Below are the code and all the weights of a small trained network. Each question names an input and a target symbol and asks about switching units off, where a switched-off unit gives its printed mean instead of its output.

import numpy as np


def w(rows, s, z=0):
    codes = np.array(rows[::2]) - 128.0
    scale = np.full(codes.shape[1], s)
    scale[-1] = z or s
    return codes * scale


def f(y):
    return np.maximum(y, 0)


def softmax(a):
    e = np.exp(a - a.max(-1, keepdims=True))
    return e / e.sum(-1, keepdims=True)


def log_softmax(a):
    a = a - a.max(-1, keepdims=True)
    return a - np.log(np.exp(a).sum(-1, keepdims=True))


def net(x, mask):
    ids = ['αεηλμξ'.index(c) for c in x.split()]
    T = len(ids)
    res = E[ids] + P[:T]
    u = 0
    for l in range(3):
        r = res
        for j in range(3):
            rows = slice(2 * j, 2 * j + 2)
            q, k, v = (r @ M[l][rows].T for M in (Q, K, V))
            z = softmax(np.where(np.tri(T) > 0, q @ k.T / 2**0.5, -1e9)) @ v
            o = O[l][rows]
            res = res + np.where(mask[u + j], z, o[:, -1]) @ o[:, :-1]
        u += 3
        y = f(res @ A[l][:, :-1].T + A[l][:, -1])
        res = res + np.where(mask[u : u + 4], y, B[l][:, -1]) @ B[l][:, :-1]
        u += 4
    return log_softmax(res[-1] @ U[:, :-1].T + U[:, -1])


Q, K, V, O, A, B = {}, {}, {}, {}, {}, {}
E = w([
[148,98,119,153,87,107,124,131,152,90],'α',
[60,75,96,86,159,168,153,109,97,92],'ε',
[100,151,162,138,98,137,154,128,143,103],'η',
[89,129,143,103,143,158,133,139,104,157],'λ',
[113,95,50,225,147,131,101,121,150,90],'μ',
[110,8,132,136,128,148,135,133,143,94],'ξ',
],0.017)
P = w([
[132,109,111,102,1,204,71,148,52,211],'0',
[155,157,180,200,52,170,215,162,91,126],'1',
[195,159,178,108,141,132,147,19,106,170],'2',
[97,118,123,29,93,78,36,66,128,235],'3',
[139,167,179,189,69,151,188,190,62,96],'4',
[185,173,181,138,173,124,128,32,99,146],'5',
[98,150,143,21,130,96,58,134,171,168],'6',
[107,170,178,190,88,137,162,218,44,52],'7',
[187,179,178,148,210,124,98,26,84,121],'8',
[98,168,155,50,163,97,86,184,210,143],'9',
[94,169,175,178,108,99,153,236,18,37],'10',
[172,176,180,174,249,85,94,39,85,114],'11',
[100,182,172,99,196,79,112,226,247,145],'12',
],0.0083)
Q[0] = w([
[77,227,141,150,132,163,100,122,114,168],'0.h0',
[124,88,122,136,127,195,113,145,96,174],'0.h0',
[28,202,31,138,221,217,249,101,38,103],'0.h1',
[174,242,24,217,45,97,117,180,152,50],'0.h1',
[115,148,132,56,221,136,181,135,94,192],'0.h2',
[113,226,241,145,90,92,66,124,114,107],'0.h2',
],0.018)
K[0] = w([
[112,202,129,136,149,136,129,134,101,178],'0.h0',
[139,101,141,141,143,165,151,149,116,186],'0.h0',
[9,163,10,121,123,180,173,147,96,118],'0.h1',
[152,230,32,184,108,111,59,141,172,126],'0.h1',
[52,125,192,95,195,187,175,130,78,197],'0.h2',
[133,254,183,121,65,107,105,123,124,149],'0.h2',
],0.024)
V[0] = w([
[144,101,93,201,255,161,117,177,159,195],'0.h0',
[147,133,182,95,154,131,116,102,76,61],'0.h0',
[91,136,190,193,118,114,121,74,81,165],'0.h1',
[84,118,127,102,44,126,195,130,170,152],'0.h1',
[138,108,99,189,237,127,101,157,183,122],'0.h2',
[235,113,148,175,109,172,174,30,67,128],'0.h2',
],0.0093)
O[0] = w([
[53,134,159,81,92,76,233,180,221,73,112],'0.h0',
[71,129,133,207,115,43,36,5,105,121,71],'0.h0',
[108,157,131,99,160,189,92,177,122,120,176],'0.h1',
[128,207,138,218,70,125,100,86,197,120,54],'0.h1',
[151,231,229,108,72,87,127,82,73,182,252],'0.h2',
[100,168,141,88,252,107,176,207,150,187,214],'0.h2',
],0.0036,0.0028)
A[0] = w([
[100,126,174,10,38,101,173,124,211,135,2],'0.n0',
[106,111,93,49,152,88,89,173,241,127,52],'0.n1',
[124,94,152,181,79,115,80,159,122,145,54],'0.n2',
[102,175,138,68,145,114,156,119,163,131,78],'0.n3',
],0.014,0.0024)
B[0] = w([
[113,62,2,75,120,47,42,13,3,152,204],'0.n0',
[68,233,229,166,183,220,192,176,242,124,250],'0.n1',
[133,209,56,13,165,162,176,144,97,148,255],'0.n2',
[180,129,130,127,131,50,145,124,139,221,155],'0.n3',
],0.0065,0.0037)
Q[1] = w([
[191,110,106,222,173,156,130,96,77,100],'1.h0',
[154,150,165,79,223,54,111,33,163,173],'1.h0',
[86,187,165,163,64,128,185,143,107,127],'1.h1',
[168,130,105,132,40,162,149,254,140,91],'1.h1',
[143,136,169,119,129,116,148,175,128,136],'1.h2',
[112,48,108,141,93,167,147,188,54,135],'1.h2',
],0.022)
K[1] = w([
[133,121,147,146,137,122,137,183,28,94],'1.h0',
[112,155,169,109,177,5,118,124,114,75],'1.h0',
[144,148,111,180,111,143,114,128,129,178],'1.h1',
[188,127,65,162,165,168,95,176,183,113],'1.h1',
[159,137,168,116,135,158,155,140,128,121],'1.h2',
[116,85,104,130,85,194,131,158,109,162],'1.h2',
],0.027)
V[1] = w([
[126,128,249,76,93,172,105,111,92,148],'1.h0',
[68,148,114,206,150,167,81,111,75,150],'1.h0',
[151,137,168,141,102,158,145,108,131,162],'1.h1',
[96,109,170,80,125,145,132,124,96,126],'1.h1',
[153,70,162,99,165,171,157,47,143,119],'1.h2',
[147,178,96,114,154,107,158,91,142,135],'1.h2',
],0.015)
O[1] = w([
[101,71,94,193,5,83,167,105,219,102,3],'1.h0',
[93,166,157,33,138,145,210,58,190,91,241],'1.h0',
[155,129,111,108,121,105,72,129,157,87,80],'1.h1',
[131,104,67,138,181,107,143,120,80,163,151],'1.h1',
[150,196,253,109,147,106,44,148,100,141,77],'1.h2',
[119,154,143,154,191,132,102,34,106,132,175],'1.h2',
],0.0056,0.0053)
A[1] = w([
[182,158,86,107,25,167,53,107,115,144,2],'1.n0',
[233,146,131,234,82,132,107,51,109,165,27],'1.n1',
[246,117,207,220,54,100,88,192,46,111,59],'1.n2',
[167,68,52,57,70,84,94,58,44,168,31],'1.n3',
],0.012,0.0041)
B[1] = w([
[178,180,79,156,141,121,227,182,110,225,164],'1.n0',
[2,138,191,128,63,139,216,148,176,171,187],'1.n1',
[136,120,157,247,146,229,50,101,51,199,168],'1.n2',
[43,166,189,167,134,102,236,199,111,186,252],'1.n3',
],0.0083,0.0036)
Q[2] = w([
[109,142,63,119,133,127,112,87,90,185],'2.h0',
[68,132,65,60,101,59,34,146,194,200],'2.h0',
[140,127,195,139,190,150,137,56,151,148],'2.h1',
[153,174,138,152,117,174,168,115,99,4],'2.h1',
[96,141,138,183,180,87,95,82,181,193],'2.h2',
[126,127,82,114,42,197,133,188,114,18],'2.h2',
],0.027)
K[2] = w([
[171,155,207,167,166,69,129,85,139,120],'2.h0',
[152,151,158,97,172,113,116,18,195,250],'2.h0',
[138,133,163,165,122,106,119,159,70,9],'2.h1',
[174,175,63,85,75,199,94,228,106,108],'2.h1',
[130,123,152,178,179,8,93,106,205,96],'2.h2',
[96,148,19,86,89,210,112,186,134,162],'2.h2',
],0.025)
V[2] = w([
[117,136,59,101,69,170,119,158,70,102],'2.h0',
[146,94,145,136,144,165,142,96,157,124],'2.h0',
[220,189,190,206,120,86,248,155,85,67],'2.h1',
[139,139,105,136,146,137,154,129,151,196],'2.h1',
[215,165,74,182,100,169,144,78,180,118],'2.h2',
[182,107,95,184,176,109,146,116,169,195],'2.h2',
],0.011)
O[2] = w([
[117,164,176,177,90,99,148,198,156,168,246],'2.h0',
[120,129,94,130,155,103,129,166,90,101,117],'2.h0',
[125,168,166,124,168,135,43,123,183,140,254],'2.h1',
[184,79,118,96,130,144,91,127,102,74,254],'2.h1',
[80,172,163,85,132,125,176,3,115,75,110],'2.h2',
[161,113,81,115,133,149,104,139,106,78,192],'2.h2',
],0.005,0.0088)
A[2] = w([
[149,120,143,127,69,30,168,28,145,12,50],'2.n0',
[103,142,95,108,94,123,215,158,88,191,125],'2.n1',
[150,85,14,65,99,53,11,20,68,238,108],'2.n2',
[104,10,128,210,4,77,158,149,151,52,3],'2.n3',
],0.012,0.0052)
B[2] = w([
[71,62,65,97,129,142,104,156,136,225,152],'2.n0',
[166,168,146,124,121,82,122,113,88,40,248],'2.n1',
[105,70,67,122,30,149,162,122,135,146,157],'2.n2',
[204,82,123,254,124,61,162,58,150,126,155],'2.n3',
],0.0099,0.011)
U = w([
[205,67,138,96,254,193,2,57,127,25,255],'α',
[98,125,197,130,126,174,119,195,214,41,109],'ε',
[109,57,78,113,137,212,126,131,107,98,227],'η',
[165,65,144,181,178,182,123,110,123,45,23],'λ',
[134,119,139,128,158,198,200,170,37,35,111],'μ',
[119,72,166,197,148,253,111,143,48,92,34],'ξ',
],0.0041,0.0032)

Each question gives the input, a string of symbols that net reads in full, and the target symbol t.
The units are the heads (2 rows each of Q, K, V and O) and the neurons (one row each of A and B). Each row of codes is followed by its name. A weight is (code - 128) times the scale printed after its matrix; where a second scale follows, it is the last column's (O, A, B and U).
mask holds one flag per unit, layer by layer, with each layer's heads first. A switched-off unit (its flag False) gives its mean, the last column of its rows in O or B, instead of its output. The means were averaged over made-up inputs and are rounded, as every weight is.
A unit's drop is (log p(t) with every unit on - log p(t) with that unit switched off) / (log p(t) with every unit on - log p(t) with every unit switched off).
k most important neurons: the k neurons with the biggest drops, biggest first
k most important neurons of layer l: the k neurons of layer l with the biggest drops, biggest first
heads that matter: for each layer, one digit per head in row order, 1 if its drop is at least 0.15 and else 0, layers parted by /
input α μ η λ μ α α η ξ α α α, target ξ: 4 most important neurons -> [1.n2 0.n2 0.n1 1.n1]
input ξ ξ μ μ μ μ μ μ ε μ η, target ξ: heads that matter -> 000 / 101 / 000
input μ μ μ α μ μ α, target η: heads that matter -> 000 / 000 / 100
input ξ μ ε η ξ ξ μ α η ε ξ, target ξ: heads that matter -> 001 / 101 / 000
input μ μ α α η α μ ε ξ α α η, target ξ: heads that matter -> 010 / 101 / 000
input μ μ α ε, target μ: 2 most important neurons -> [1.n3 0.n0]
input α α ξ μ ξ ε α ξ μ α ξ, target α: 4 most important neurons -> [1.n0 1.n3 0.n1 0.n2]
input λ α ε μ μ ξ ξ, target η: 3 most important neurons -> [0.n1 0.n0 2.n2]
input ε μ λ, target η: 2 most important neurons of layer 0 -> [0.n1 0.n3]
input ε α ξ α μ η η μ α η ε λ, target η: most important neuron -> [0.n3]
input η ε μ μ μ α η α λ α α μ, target ξ: 3 most important neurons -> [0.n2 0.n1 1.n2]
input λ α λ ξ α, target λ: 2 most important neurons -> [2.n3 0.n0]
input ε ξ λ ξ, target η: 4 most important neurons -> [0.n1 2.n2 0.n0 0.n3]
input α μ μ μ ε α μ α α μ μ, target α: heads that matter -> 100 / 000 / 010
input ξ ε μ μ, target η: heads that matter -> 001 / 000 / 100
input ξ μ μ α α μ α λ, target ξ: 3 most important neurons of layer 0 -> [0.n1 0.n2 0.n0]
input α α α μ, target μ: 3 most important neurons -> [1.n3 0.n1 2.n1]
input ε μ μ λ η η μ μ μ α, target μ: 4 most important neurons -> [1.n3 0.n0 2.n1 0.n2]
input μ ξ μ α μ μ α, target η: heads that matter -> 000 / 001 / 100
input ε μ ξ ε ε λ η, target μ: 4 most important neurons -> [1.n3 0.n0 2.n1 1.n0]
input ξ μ ξ μ α η μ η α α ε, target ξ: 2 most important neurons of layer 1 -> [1.n2 1.n3]
input μ μ μ ε, target μ: 2 most important neurons -> [0.n0 1.n3]
input ε η ε μ ε ξ α ε μ α α, target ε: 3 most important neurons -> [1.n3 0.n0 0.n2]
input ε λ λ μ α μ α α λ ξ, target μ: heads that matter -> 001 / 000 / 000
input α α ξ μ, target μ: most important neuron of layer 0 -> [0.n2]
input μ μ μ μ μ λ α ξ η λ η μ η, target α: 3 most important neurons -> [0.n0 0.n1 0.n2]
input α μ μ μ α μ η η ε μ μ ξ η, target α: 3 most important neurons -> [0.n0 0.n1 1.n3]
input α μ α μ λ, target α: 2 most important neurons of layer 0 -> [0.n2 0.n1]
input η ξ μ μ η, target η: 2 most important neurons of layer 2 -> [2.n0 2.n1]
input μ α ξ μ, target η: 2 most important neurons of layer 0 -> [0.n1 0.n0]
